Here is a tiny trained network, its code and every weight. The questions are about switching its units off for an input and a class, where a switched-off unit gives its printed mean instead of its output.

import numpy as np


def w(rows, s, z=0):
    codes = np.array(rows[::2]) - 128.0
    scale = np.full(codes.shape[1], s)
    scale[-1] = z or s
    return codes * scale


def f(y):
    return np.maximum(y, 0)


def log_softmax(a):
    a = a - a.max(-1, keepdims=True)
    return a - np.log(np.exp(a).sum(-1, keepdims=True))


def net(x, mask):
    res = np.array(x, float).reshape(1, 6) / 4 @ E
    y = f(res @ A[0][:, :-1].T + A[0][:, -1])
    res = res + np.where(mask, y, B[0][:, -1]) @ B[0][:, :-1]
    return log_softmax(res[-1] @ U[:, :-1].T + U[:, -1])


A, B = {}, {}
E = w([
[110,140,153,85,205,137,40,116],'x0',
[156,131,130,84,29,190,62,89],'x1',
[118,111,94,78,129,119,132,158],'x2',
[183,152,86,115,142,138,109,153],'x3',
[99,86,9,138,118,64,94,62],'x4',
[192,51,126,88,182,169,182,69],'x5',
],0.012)
A[0] = w([
[118,117,135,141,75,124,156,136,193],'neuron 0',
[144,132,61,130,116,13,83,78,168],'neuron 1',
[155,159,85,160,27,137,229,122,109],'neuron 2',
[83,197,129,206,50,51,58,234,49],'neuron 3',
[83,93,139,92,204,173,41,131,133],'neuron 4',
[148,105,184,92,61,139,48,104,107],'neuron 5',
[104,80,62,111,120,91,149,64,128],'neuron 6',
[144,177,226,54,145,186,155,172,217],'neuron 7',
[115,157,184,63,200,149,67,60,85],'neuron 8',
[156,134,138,213,228,34,161,184,145],'neuron 9',
[147,95,115,153,75,119,156,162,90],'neuron 10',
[100,158,187,75,215,86,7,96,177],'neuron 11',
[101,135,91,168,113,107,237,173,95],'neuron 12',
[176,152,137,69,52,161,87,93,60],'neuron 13',
[94,108,34,157,160,189,83,120,89],'neuron 14',
[145,156,176,100,115,155,151,194,155],'neuron 15',
[130,124,94,143,108,53,105,43,207],'neuron 16',
[134,137,142,130,35,157,42,70,121],'neuron 17',
[177,88,100,93,154,172,138,104,166],'neuron 18',
[168,110,127,89,2,176,85,103,10],'neuron 19',
[131,111,59,156,129,77,119,70,157],'neuron 20',
[113,155,152,107,186,170,57,142,161],'neuron 21',
[167,116,108,153,53,138,220,166,68],'neuron 22',
[128,71,128,104,31,187,111,124,81],'neuron 23',
[129,132,190,147,123,171,150,205,59],'neuron 24',
[212,39,162,75,159,158,234,9,177],'neuron 25',
[53,200,134,155,69,108,74,185,35],'neuron 26',
[155,106,155,119,121,200,172,224,207],'neuron 27',
[90,131,47,156,123,180,134,95,139],'neuron 28',
[93,150,123,98,78,99,118,202,154],'neuron 29',
[144,155,140,127,103,175,105,109,153],'neuron 30',
[107,79,140,185,179,57,142,163,135],'neuron 31',
],0.0079,0.0013)
B[0] = w([
[128,129,110,137,100,100,169,123,161],'neuron 0',
[71,149,238,97,108,146,84,77,207],'neuron 1',
[122,120,45,195,70,17,124,117,202],'neuron 2',
[199,175,71,88,139,253,213,150,247],'neuron 3',
[187,132,50,200,92,59,175,74,186],'neuron 4',
[121,95,123,128,170,104,133,195,191],'neuron 5',
[88,144,164,106,80,141,116,103,194],'neuron 6',
[45,190,164,102,43,110,83,92,218],'neuron 7',
[115,117,110,183,151,109,170,94,187],'neuron 8',
[154,50,185,93,181,103,89,228,230],'neuron 9',
[142,153,69,185,111,74,128,83,161],'neuron 10',
[190,109,41,218,78,60,177,96,212],'neuron 11',
[131,89,100,136,125,100,93,141,200],'neuron 12',
[132,77,124,122,174,106,119,156,191],'neuron 13',
[92,183,139,100,88,110,105,98,174],'neuron 14',
[37,176,200,133,99,115,71,98,188],'neuron 15',
[85,149,197,76,83,133,126,133,192],'neuron 16',
[133,66,163,77,164,88,146,178,206],'neuron 17',
[136,139,119,81,105,143,150,125,183],'neuron 18',
[141,76,163,112,166,108,81,194,204],'neuron 19',
[70,164,219,105,114,187,70,143,194],'neuron 20',
[89,131,74,155,111,90,130,98,179],'neuron 21',
[114,157,55,183,54,53,148,90,193],'neuron 22',
[183,78,131,156,221,97,131,186,183],'neuron 23',
[95,130,196,114,96,118,105,104,195],'neuron 24',
[173,126,110,81,123,209,221,123,251],'neuron 25',
[193,122,67,83,112,224,182,117,216],'neuron 26',
[37,175,149,85,84,135,75,95,196],'neuron 27',
[92,176,176,112,98,133,73,93,168],'neuron 28',
[108,142,79,111,133,156,138,119,178],'neuron 29',
[107,110,132,106,132,93,137,144,164],'neuron 30',
[117,77,149,107,190,132,126,150,192],'neuron 31',
],0.0067,0.013)
U = w([
[92,189,184,112,91,148,80,68,103],'0',
[143,146,72,190,99,68,146,73,199],'1',
[165,148,111,100,124,252,192,103,161],'2',
[137,95,158,119,168,102,109,199,2],'3',
],0.016,0.0011)

Each question gives the input, the list of numbers given to net, and the class t.
The units are the neurons (one row each of A and B). Each row of codes is followed by its name. A weight is (code - 128) times the scale printed after its matrix; where a second scale follows, it is the last column's (A, B and U).
mask holds one flag per neuron, in row order. A switched-off neuron (its flag False) gives its mean, the last column of its row in B, instead of its output. The means were averaged over made-up inputs and are rounded, as every weight is.
A unit's drop is (log p(t) with every unit on - log p(t) with that unit switched off) / (log p(t) with every unit on - log p(t) with every unit switched off).
The circuit of an input: a set's keep is (log p(t) with only the set's units on - log p(t) with every unit switched off) / (log p(t) with every unit on - log p(t) with every unit switched off). Starting from the 12 units with the biggest drops (on a tie, the unit counted first), units are removed one at a time, each time the one whose removal leaves the highest keep (on an exact tie, the one counted first), for as long as the keep stays at least 0.8.
circuit, biggest first: the units of the circuit, biggest drop first
unit that matters most: the unit with the biggest drop
top k neurons: the k neurons with the biggest drops, biggest first
drop when u is switched off: that unit's drop, to one decimal
input [8,2,7,2,-5,1], class 1: circuit, biggest first	(neuron 11; neuron 4)
input [6,6,4,3,-6,6], class 0: top 4 neurons	(neuron 7; neuron 3; neuron 27; neuron 15)
input [-6,7,0,-4,2,-2], class 3: top neuron	(neuron 19)
input [1,-7,2,-6,6,-3], class 3: top 2 neurons	(neuron 9; neuron 31)
input [4,7,-5,-1,6,4], class 3: circuit, biggest first	(neuron 17; neuron 19)
input [-2,2,-5,8,-6,-7], class 2: top 3 neurons	(neuron 3; neuron 26; neuron 1)
input [1,-3,-7,7,5,6], class 2: top 3 neurons	(neuron 25; neuron 7; neuron 15)
input [-7,-8,7,-1,2,4], class 3: top 4 neurons	(neuron 9; neuron 31; neuron 11; neuron 4)
input [2,-2,-6,-5,-1,3], class 2: top 2 neurons	(neuron 2; neuron 25)
input [6,-4,6,7,6,-5], class 0: top 2 neurons	(neuron 1; neuron 20)
input [-2,8,2,-8,1,-8], class 2: top 3 neurons	(neuron 3; neuron 26; neuron 9)
input [8,-7,6,-8,2,8], class 1: top 3 neurons	(neuron 4; neuron 11; neuron 3)
input [-6,-3,2,1,1,6], class 1: top 2 neurons	(neuron 3; neuron 2)
input [-3,-5,6,6,-2,3], class 3: top 2 neurons	(neuron 3; neuron 9)
input [7,3,-4,5,-4,-7], class 1: unit that matters most	neuron 11
input [7,6,0,5,3,7], class 1: top 2 neurons	(neuron 4; neuron 3)
input [2,6,-6,-7,-3,-2], class 3: drop when neuron 21 is switched off	0.0
input [5,6,-6,5,-4,2], class 3: drop when neuron 17 is switched off	0.2
input [1,-8,-5,1,5,-3], class 3: drop when neuron 9 is switched off	0.4
input [6,5,1,4,1,-5], class 1: circuit, biggest first	(neuron 11)
